Below is a small trained network, with its code and all its weights. Each question gives an input and a class and asks what happens when units are switched off, that is, made to give their printed mean instead of their output.

import numpy as np


def w(rows, s, z=0):
    codes = np.array(rows[::2]) - 128.0
    scale = np.full(codes.shape[1], s)
    scale[-1] = z or s
    return codes * scale


def f(y):
    return y / 2 * (1 + np.tanh(0.7978845608 * (y + 0.044715 * y**3)))


def log_softmax(a):
    a = a - a.max(-1, keepdims=True)
    return a - np.log(np.exp(a).sum(-1, keepdims=True))


def net(x, mask):
    res = np.array(x, float).reshape(1, 2) / 4 @ E
    y = f(res @ A[0][:, :-1].T + A[0][:, -1])
    res = res + np.where(mask, y, B[0][:, -1]) @ B[0][:, :-1]
    return log_softmax(res[-1] @ U[:, :-1].T + U[:, -1])


A, B = {}, {}
E = w([
[121,248,145,174],'x0',
[75,59,165,236],'x1',
],0.013)
A[0] = w([
[39,127,174,167,123],'n1',
[123,157,88,93,80],'n2',
[205,139,110,34,131],'n3',
[99,148,192,80,254],'n4',
[135,74,142,84,85],'n5',
[91,97,161,169,128],'n6',
[169,213,126,165,103],'n7',
[67,254,164,179,116],'n8',
[105,129,136,217,115],'n9',
[168,145,105,141,69],'n10',
[45,125,152,160,89],'n11',
[109,44,126,194,220],'n12',
[239,169,69,136,98],'n13',
[68,147,110,85,82],'n14',
],0.013,0.0093)
B[0] = w([
[212,150,129,155,192],'n1',
[180,143,2,199,146],'n2',
[174,159,129,103,203],'n3',
[106,210,231,125,191],'n4',
[91,64,32,39,156],'n5',
[213,170,128,102,186],'n6',
[181,53,127,81,185],'n7',
[92,24,130,6,231],'n8',
[197,126,122,103,194],'n9',
[163,64,34,135,126],'n10',
[190,145,27,190,169],'n11',
[145,162,156,69,251],'n12',
[189,183,62,174,169],'n13',
[128,107,19,198,127],'n14',
],0.0089,0.016)
U = w([
[251,139,97,126,85],'0',
[159,57,122,41,128],'1',
[144,150,197,86,254],'2',
[118,79,84,137,64],'3',
[61,112,63,195,88],'4',
[125,112,77,183,65],'5',
],0.016,0.0074)

Each question gives the input, the list of numbers given to net, and the class t.
The units are the neurons (one row each of A and B). Each row of codes is followed by its name. A weight is (code - 128) times the scale printed after its matrix; where a second scale follows, it is the last column's (A, B and U).
mask holds one flag per neuron, in row order. A switched-off neuron (its flag False) gives its mean, the last column of its row in B, instead of its output. The means were averaged over made-up inputs and are rounded, as every weight is.
A unit's drop is (log p(t) with every unit on - log p(t) with that unit switched off) / (log p(t) with every unit on - log p(t) with every unit switched off).
The circuit of an input: a set's keep is (log p(t) with only the set's units on - log p(t) with every unit switched off) / (log p(t) with every unit on - log p(t) with every unit switched off). Starting from the 12 units with the biggest drops (on a tie, the unit counted first), units are removed one at a time, each time the one whose removal leaves the highest keep (on an exact tie, the one counted first), for as long as the keep stays at least 0.8.
circuit, biggest first: the units of the circuit, biggest drop first
k most important neurons: the k neurons with the biggest drops, biggest first
drop when u is switched off: that unit's drop, to one decimal
input [-4,-4], class 0: circuit, biggest first -> [n8]
input [-4,4], class 0: 4 most important neurons -> [n8 n6 n4 n7]
input [1,3], class 2: circuit, biggest first -> [n13 n7 n5]
input [3,2], class 2: 2 most important neurons -> [n5 n2]
input [0,-3], class 2: 2 most important neurons -> [n11 n1]
input [-5,5], class 0: 2 most important neurons -> [n8 n6]
input [7,6], class 1: 2 most important neurons -> [n8 n13]
input [-3,-2], class 2: 2 most important neurons -> [n8 n7]
input [5,-2], class 1: 2 most important neurons -> [n8 n7]
input [8,-4], class 1: drop when n8 is switched off -> 0.9
input [-8,8], class 0: drop when n11 is switched off -> 0.2
input [-1,8], class 0: drop when n14 is switched off -> 0.0
input [-1,3], class 2: 2 most important neurons -> [n13 n2]
